Below are the code and all the weights of a small trained network. Each question names an input and a target symbol and asks about switching units off, where a switched-off unit gives its printed mean instead of its output.

import numpy as np


def w(rows, s, z=0):
    codes = np.array(rows[::2]) - 128.0
    scale = np.full(codes.shape[1], s)
    scale[-1] = z or s
    return codes * scale


def f(y):
    return np.maximum(y, 0)


def softmax(a):
    e = np.exp(a - a.max(-1, keepdims=True))
    return e / e.sum(-1, keepdims=True)


def log_softmax(a):
    a = a - a.max(-1, keepdims=True)
    return a - np.log(np.exp(a).sum(-1, keepdims=True))


def net(x, mask):
    ids = ['ΘΨαβγδεζλμξτφω'.index(c) for c in x.split()]
    T = len(ids)
    res = E[ids] + P[:T]
    r = res
    for j in range(2):
        rows = slice(2 * j, 2 * j + 2)
        q, k, v = (r @ M[0][rows].T for M in (Q, K, V))
        z = softmax(np.where(np.tri(T) > 0, q @ k.T / 2**0.5, -1e9)) @ v
        o = O[0][rows]
        res = res + np.where(mask[j], z, o[:, -1]) @ o[:, :-1]
    y = f(res @ A[0][:, :-1].T + A[0][:, -1])
    res = res + np.where(mask[2:10], y, B[0][:, -1]) @ B[0][:, :-1]
    return log_softmax(res[-1] @ U[:, :-1].T + U[:, -1])


Q, K, V, O, A, B = {}, {}, {}, {}, {}, {}
E = w([
[4,108,96],'Θ',
[98,74,120],'Ψ',
[159,97,136],'α',
[88,163,81],'β',
[78,128,106],'γ',
[189,137,178],'δ',
[165,202,91],'ε',
[70,147,106],'ζ',
[172,104,195],'λ',
[109,131,132],'μ',
[103,163,82],'ξ',
[36,164,158],'τ',
[48,151,49],'φ',
[54,190,93],'ω',
],0.012)
P = w([
[97,87,101],'0',
[123,247,130],'1',
[95,201,120],'2',
[76,165,126],'3',
[111,219,121],'4',
[106,213,114],'5',
[63,181,113],'6',
[59,178,111],'7',
[53,170,100],'8',
],0.014)
Q[0] = w([
[225,60,200],'head 1',
[108,2,113],'head 1',
[67,66,71],'head 2',
[76,113,118],'head 2',
],0.0094)
K[0] = w([
[66,245,227],'head 1',
[144,218,122],'head 1',
[95,29,175],'head 2',
[64,48,39],'head 2',
],0.011)
V[0] = w([
[99,116,251],'head 1',
[6,68,88],'head 1',
[131,67,71],'head 2',
[175,85,152],'head 2',
],0.014)
O[0] = w([
[43,38,19,47],'head 1',
[66,11,235,247],'head 1',
[247,190,119,75],'head 2',
[154,83,106,19],'head 2',
],0.011)
A[0] = w([
[53,199,39,93],'neuron 1',
[2,210,85,101],'neuron 2',
[126,112,133,178],'neuron 3',
[189,120,218,140],'neuron 4',
[82,196,129,97],'neuron 5',
[62,83,84,254],'neuron 6',
[43,75,250,204],'neuron 7',
[40,36,79,138],'neuron 8',
],0.0088,0.0082)
B[0] = w([
[155,82,79,138],'neuron 1',
[201,73,153,170],'neuron 2',
[149,154,84,141],'neuron 3',
[108,96,2,159],'neuron 4',
[178,120,107,155],'neuron 5',
[217,188,233,156],'neuron 6',
[116,157,56,252],'neuron 7',
[157,71,217,151],'neuron 8',
],0.0083,0.037)
U = w([
[84,58,105,87],'Θ',
[140,114,107,96],'Ψ',
[164,158,116,144],'α',
[126,158,83,232],'β',
[124,138,106,129],'γ',
[230,141,99,50],'δ',
[198,253,103,255],'ε',
[126,126,107,65],'ζ',
[218,106,123,44],'λ',
[148,144,128,116],'μ',
[140,152,83,53],'ξ',
[135,120,177,125],'τ',
[94,115,48,136],'φ',
[118,167,118,73],'ω',
],0.012,0.0057)

Each question gives the input, a string of symbols that net reads in full, and the target symbol t.
The units are the heads (2 rows each of Q, K, V and O) and the neurons (one row each of A and B). Each row of codes is followed by its name. A weight is (code - 128) times the scale printed after its matrix; where a second scale follows, it is the last column's (O, A, B and U).
mask holds one flag per unit, heads first, then neurons. A switched-off unit (its flag False) gives its mean, the last column of its rows in O or B, instead of its output. The means were averaged over made-up inputs and are rounded, as every weight is.
A unit's drop is (log p(t) with every unit on - log p(t) with that unit switched off) / (log p(t) with every unit on - log p(t) with every unit switched off).
The circuit of an input: a set's keep is (log p(t) with only the set's units on - log p(t) with every unit switched off) / (log p(t) with every unit on - log p(t) with every unit switched off). Starting from all 10 units, units are removed one at a time, each time the one whose removal leaves the highest keep (on an exact tie, the one counted first), for as long as the keep stays at least 0.8.
circuit, biggest first: the units of the circuit, biggest drop first
k most important neurons: the k neurons with the biggest drops, biggest first
heads that matter: for each layer, one digit per head in row order, 1 if its drop is at least 0.15 and else 0, layers parted by /
input φ ε τ, target φ: circuit, biggest first	[head 1; neuron 4; neuron 7]
input φ λ λ φ, target φ: heads that matter	11
input φ μ φ δ ε ε ε δ μ, target φ: heads that matter	11
input φ ε τ δ λ τ Θ μ, target φ: 3 most important neurons	[neuron 7; neuron 4; neuron 2]
input Θ ε φ ε τ τ γ Θ ε, target Θ: heads that matter	10
input δ β δ β φ β ε, target δ: heads that matter	10
input Θ φ ε ζ ε Θ Θ, target Θ: 3 most important neurons	[neuron 8; neuron 7; neuron 4]
input φ ε Θ, target φ: heads that matter	11
input τ ε φ φ β γ, target τ: 2 most important neurons	[neuron 8; neuron 6]
input τ τ μ, target τ: circuit, biggest first	[head 1; neuron 6; neuron 8]
input ε μ φ φ, target ε: heads that matter	10
input τ ω φ ε ξ ε φ ε φ, target τ: 3 most important neurons	[neuron 8; neuron 6; neuron 4]
input τ ε ε ζ λ, target τ: circuit, biggest first	[head 1; head 2; neuron 8; neuron 6]
input φ τ τ Θ Θ δ, target φ: circuit, biggest first	[neuron 7; neuron 4; head 1]
input ε τ ε φ Ψ τ ε ε λ, target ε: circuit, biggest first	[head 1]
input τ Θ μ ε τ, target τ: circuit, biggest first	[head 1; neuron 6; neuron 8]
input τ Θ Ψ α, target τ: 4 most important neurons	[neuron 8; neuron 6; neuron 4; neuron 5]
input λ τ ω μ, target λ: 3 most important neurons	[neuron 6; neuron 8; neuron 2]
input α ε ε ε ε β β φ, target ε: circuit, biggest first	[head 2]
input φ Θ δ ε Θ δ, target φ: most important neuron	[neuron 4]
input Θ α ε β, target Θ: 2 most important neurons	[neuron 8; neuron 4]
input φ Θ ε δ τ, target φ: 2 most important neurons	[neuron 7; neuron 4]
input τ τ γ δ ε λ φ φ τ, target τ: circuit, biggest first	[head 1; neuron 8; neuron 6]
input τ ε β ε ε τ ε β Θ, target τ: circuit, biggest first	[head 1; neuron 8; neuron 6]
input φ ε ε ζ ζ τ ε ω, target φ: 3 most important neurons	[neuron 4; neuron 7; neuron 6]
input φ ε ε δ τ τ ε, target φ: 3 most important neurons	[neuron 7; neuron 4; neuron 2]
input ε τ δ τ ε ε ε τ λ, target ε: 2 most important neurons	[neuron 6; neuron 4]
input φ φ ε Θ β, target φ: 3 most important neurons	[neuron 4; neuron 7; neuron 6]
input Θ α φ, target Θ: circuit, biggest first	[head 1]
input ε ε α τ ε ε τ α, target ε: 2 most important neurons	[neuron 8; neuron 4]
